Below are the code and all the weights of a small trained network. Each question names an input and a target symbol and asks about switching units off, where a switched-off unit gives its printed mean instead of its output.

import numpy as np


def w(rows, s, z=0):
    codes = np.array(rows[::2]) - 128.0
    scale = np.full(codes.shape[1], s)
    scale[-1] = z or s
    return codes * scale


def norm(h):
    return h / np.sqrt((h * h).mean(-1, keepdims=True) + 1e-5)


def f(y):
    return y / 2 * (1 + np.tanh(0.7978845608 * (y + 0.044715 * y**3)))


def softmax(a):
    e = np.exp(a - a.max(-1, keepdims=True))
    return e / e.sum(-1, keepdims=True)


def log_softmax(a):
    a = a - a.max(-1, keepdims=True)
    return a - np.log(np.exp(a).sum(-1, keepdims=True))


def net(x, mask):
    ids = ['αβεηστψω'.index(c) for c in x.split()]
    T = len(ids)
    res = E[ids] + P[:T]
    q, k, v = (norm(res) @ M[0].T for M in (Q, K, V))
    z = softmax(np.where(np.tri(T) > 0, q @ k.T / 4**0.5, -1e9)) @ v
    res = res + np.where(mask[0], z, O[0][:, -1]) @ O[0][:, :-1]
    y = f(norm(res) @ A[0][:, :-1].T + A[0][:, -1])
    res = res + np.where(mask[1:9], y, B[0][:, -1]) @ B[0][:, :-1]
    return log_softmax(norm(res)[-1] @ U[:, :-1].T + U[:, -1])


Q, K, V, O, A, B = {}, {}, {}, {}, {}, {}
E = w([
[86,103,150,91,158,134,118,67],'α',
[127,142,119,172,163,124,134,69],'β',
[131,118,123,135,180,147,165,102],'ε',
[189,145,144,81,106,5,132,150],'η',
[144,121,127,135,58,143,163,90],'σ',
[109,170,169,140,105,151,168,143],'τ',
[160,90,165,157,150,132,150,108],'ψ',
[85,98,159,174,66,160,101,99],'ω',
],0.03)
P = w([
[156,159,64,119,164,248,80,137],'0',
[202,174,102,103,134,196,94,80],'1',
[189,169,129,95,131,182,124,85],'2',
[173,158,141,90,127,158,144,94],'3',
[148,148,150,84,131,138,162,103],'4',
[117,136,154,80,128,117,178,103],'5',
[86,121,148,85,117,92,194,112],'6',
[65,107,154,90,102,70,205,122],'7',
[44,90,154,95,88,57,210,128],'8',
],0.011)
Q[0] = w([
[58,103,156,141,128,182,88,126],'head 0',
[173,157,129,117,180,134,108,134],'head 0',
[112,165,2,107,143,117,50,233],'head 0',
[142,152,137,151,113,137,163,145],'head 0',
],0.016)
K[0] = w([
[196,186,39,57,162,214,1,146],'head 0',
[117,125,158,115,141,186,200,71],'head 0',
[224,95,111,234,238,213,158,109],'head 0',
[144,106,201,112,80,139,159,147],'head 0',
],0.0095)
V[0] = w([
[117,50,154,121,185,96,49,95],'head 0',
[86,177,118,121,229,78,163,120],'head 0',
[159,53,56,67,126,120,194,117],'head 0',
[4,155,127,43,96,137,152,93],'head 0',
],0.012)
O[0] = w([
[165,50,211,75,175,89,78,92,194],'head 0',
[254,167,85,141,219,129,90,199,148],'head 0',
[182,92,33,8,120,143,169,111,176],'head 0',
[101,237,198,91,170,199,87,41,254],'head 0',
],0.0093,0.01)
A[0] = w([
[131,106,145,82,79,146,109,102,125],'neuron 0',
[44,147,178,202,127,184,82,161,64],'neuron 1',
[127,159,95,101,111,127,118,75,77],'neuron 2',
[130,85,106,108,97,76,163,120,1],'neuron 3',
[138,125,172,119,96,125,169,168,93],'neuron 4',
[171,144,131,175,98,132,119,131,62],'neuron 5',
[124,205,122,170,102,146,201,164,98],'neuron 6',
[46,142,130,157,72,249,112,119,59],'neuron 7',
],0.02,0.0088)
B[0] = w([
[94,141,90,148,144,112,166,158,255],'neuron 0',
[126,127,138,89,76,199,77,254,162],'neuron 1',
[164,111,117,125,124,169,148,161,211],'neuron 2',
[108,132,177,143,151,225,115,103,176],'neuron 3',
[143,108,116,179,97,108,139,104,142],'neuron 4',
[93,162,155,165,150,104,167,159,122],'neuron 5',
[199,145,151,180,201,111,203,140,187],'neuron 6',
[106,115,118,102,73,79,125,70,228],'neuron 7',
],0.022,0.008)
U = w([
[78,112,138,110,44,130,56,159,253],'α',
[153,127,107,131,86,135,104,128,55],'β',
[147,166,184,87,161,153,91,70,151],'ε',
[188,99,9,60,125,78,92,212,245],'η',
[161,208,141,141,86,205,198,214,61],'σ',
[104,150,107,227,176,60,132,168,212],'τ',
[160,9,172,164,127,137,173,153,83],'ψ',
[104,124,118,172,52,102,202,27,90],'ω',
],0.011,0.0047)

Each question gives the input, a string of symbols that net reads in full, and the target symbol t.
The units are the heads (4 rows each of Q, K, V and O) and the neurons (one row each of A and B). Each row of codes is followed by its name. A weight is (code - 128) times the scale printed after its matrix; where a second scale follows, it is the last column's (O, A, B and U).
mask holds one flag per unit, heads first, then neurons. A switched-off unit (its flag False) gives its mean, the last column of its rows in O or B, instead of its output. The means were averaged over made-up inputs and are rounded, as every weight is.
A unit's drop is (log p(t) with every unit on - log p(t) with that unit switched off) / (log p(t) with every unit on - log p(t) with every unit switched off).
The circuit of an input: a set's keep is (log p(t) with only the set's units on - log p(t) with every unit switched off) / (log p(t) with every unit on - log p(t) with every unit switched off). Starting from all 9 units, units are removed one at a time, each time the one whose removal leaves the highest keep (on an exact tie, the one counted first), for as long as the keep stays at least 0.8.
units of the circuit, in order: the units of the circuit, biggest drop first
unit that matters most: the unit with the biggest drop
k most important neurons: the k neurons with the biggest drops, biggest first
drop of u: that unit's drop, to one decimal
input σ ψ ε α σ β ψ, target ω: unit that matters most	head 0
input ω ψ ψ ψ ψ ε, target α: units of the circuit, in order	head 0; neuron 1
input ψ σ σ η, target σ: 3 most important neurons	neuron 3; neuron 7; neuron 2
input β ω α σ α ε ψ ε η, target ψ: units of the circuit, in order	neuron 3; head 0
input ε ψ ψ ψ ψ ψ ω η, target ω: units of the circuit, in order	head 0; neuron 4
input σ ψ σ ω η α τ, target τ: units of the circuit, in order	neuron 6; head 0
input ψ τ β ψ, target σ: units of the circuit, in order	head 0; neuron 1
input α ω η α ε, target η: 2 most important neurons	neuron 3; neuron 6
input α α ψ ψ ψ ψ α τ β, target σ: 2 most important neurons	neuron 1; neuron 6
input α η ψ ε, target ψ: 3 most important neurons	neuron 7; neuron 0; neuron 3
input η ε ψ α, target ψ: 3 most important neurons	neuron 3; neuron 7; neuron 1
input ω τ β η α, target η: drop of neuron 6	0.1
input α ω σ σ η, target σ: drop of neuron 7	0.3
input α η α, target η: drop of head 0	0.5
input ε η α ψ ψ ε, target ψ: drop of head 0	1.5
input α σ τ ε β η β, target η: units of the circuit, in order	head 0
